Rows and roughly how far along a hidden order each lies, from 0 to 9:
[  6   4  13  -1  -3  10  -2  25   2  -1  -6   1  10  -5  -9  -2   7  -4
  -3  10   6  -4   5   3 -20  23 -16   8  -4  17  24   0  -2   1  17 -32] | 0
[  9   6  17  -5   1  21   1  23  -1  -1   4  -5   8  -4  -9   5   9  -2
  -1   9   9  -6  -2   4 -24  27 -16  13  -1  14  27   2  -1   0  18 -36] | 1
[ -3   8   2   4  11  15  17 -12  15  -3   0  -2   9  -3  19 -21  -7   4
  -2  -1  -5   1  17   3  -1   4  -5   6  -1   7   6   2 -13  12   4   3] | 9
[ 18  12  22 -10  -5  16 -13  42 -12  -1   7  -5   7   0 -22  23  22  -6
   0  12  15 -11 -24   5 -29  36 -26  21  -7  17  34   2  11  -9  25 -57] | 0
[ 20  25  -5  22   4 -12   1   6   2   1 -20  15  24   2  -2 -28  11  -4
  -4   2   0 -11   3  -2   7 -12 -19   0 -25  25  15  -3 -10   0   3  -8] | 5
[ 11  20 -12  22   7 -12   8 -12  13   0 -23  12  21   1  17 -38   1  -1
  -6  -3  -7  -5  15  -2  16  -3 -12   2 -23  14   3  -3 -20   7   3   1] | 7
[  1   3   4   5   2   2   3   3   4  -1  -8   6   6  -4   3 -15  -3  -2
  -5   5  -3  -1  16   1  -5   3  -2   0  -4  17  25  -1  -7   1   5 -13] | 7
[ 10  15  -4  16  -1 -11  -1  -2  -1   1 -17  13  19   2   3 -20   7  -5
  -4   4  -2  -6   4   0   3   4 -10  -1 -16  20   9  -2  -8  -4   2  -7] | 4
[  2   1  13  -9  -6  10  -8  23 -10  -1   5  -1   1  -1 -12   9   8  -4
  -4  12   7  -5  -6   5 -17  18 -10  12   1  16  21   0  10  -9  13 -29] | 0
[  8   5   9  -3  -7   5  -7  22   1   0  -1   0   5  -3 -11   3   7  -5
  -3  11   4  -6   1   3 -15  18 -10   9  -1  17  19   0   5  -7  14 -31] | 0
[ 12  11   7   5  13  17  17  -5   9  -3   3  -6  12   3  14  -9   3   2
   0  -1   4  -5   2   4 -10  16 -16  14  -6   6  17   3 -14  11   7  -7] | 9
[  8   9  10  -1   2  10   1  12  -3  -2   1  -3   9   1  -3   0  12  -2
  -2   6   5  -8  -5   4 -14  17 -16  13  -5  13  22   1  -2  -2   9 -24] | 0
[  3   8   1   7   0  -1   0  13   1  -1  -9   7  11  -3   1 -15   2  -3
  -4   6   0  -4  11   1  -4  12  -6   1  -8  18   9   1  -4  -2   5 -12] | 5
[  5  13  -5  13  -6 -11  -8  13  -4   1 -18  15  15  -1  -3 -18   7  -6
  -6   7   0  -7   8  -1   1   5 -15   0 -18  26  11  -4  -1  -7   4 -15] | 3
[-13  -3  11 -11   6  27  21   4  15  -4   7  -6   0  -9   7  -8 -13   3
  -2   7   0   5  23   5 -18  13  -4   7  13   2  14   4 -10  13  13 -10] | 8
[ 37  18  26 -10  15  36  10  24  -6  -4  22 -21  12  12  -3  24  31   0
   7   0  22 -15 -40   7 -29  43 -41  41  -8   7  41   6   0   3  25 -47] | 1
[-15 -10  21 -21   9  42  22   2  18  -6  21 -16 -11  -8   7   5 -17   6
   0   7   1   8  20   9 -27  19  -1  14  26 -13  15   7  -8  13  20 -14] | 6
[ -3   5  -1   7  -2   1   2   6   5   0 -12   7   9  -4   0 -15  -3  -2
  -5   6  -3  -1  16   1  -4   5  -2  -1  -5  14   7  -1  -5   1   4  -8] | 7
[  8   6  18 -10   1  23   2  23  -4  -2   8  -7   2   0  -8  13  10  -3
   1   8   9  -6  -8   6 -27  27 -18  17   1  13  28   3   5  -2  19 -37] | 1
[ 11  15   3  12  16  18  28 -10  23  -3  -4  -3  19  -4  22 -30  -4   4
   0  -3  -2  -2  20   3  -1  12 -18   9 -13   8  16   2 -27  22   9   1] | 9
[  1   5  10  -2   9  22  19  -1  13  -3   5  -5   6  -4  11  -9  -5   3
  -1   2   1  -1  15   3  -9  13  -9   8   2   4  13   3 -12  11   8  -7] | 9
[ -1  -3  25 -18 -12  20 -13  43 -10  -1   9  -5  -6  -7 -25  25   8  -6
  -3  18  12  -4  -3   6 -31  32 -11  14   8  16  31   3  13 -10  23 -51] | 1
[ 16  23  -9  24   8 -14   7  -7   8   1 -22  13  25   0  13 -38   5  -2
  -3  -3  -4  -8  14  -3  11   2 -14   1 -25  20   9  -3 -21   6   0  -3] | 6
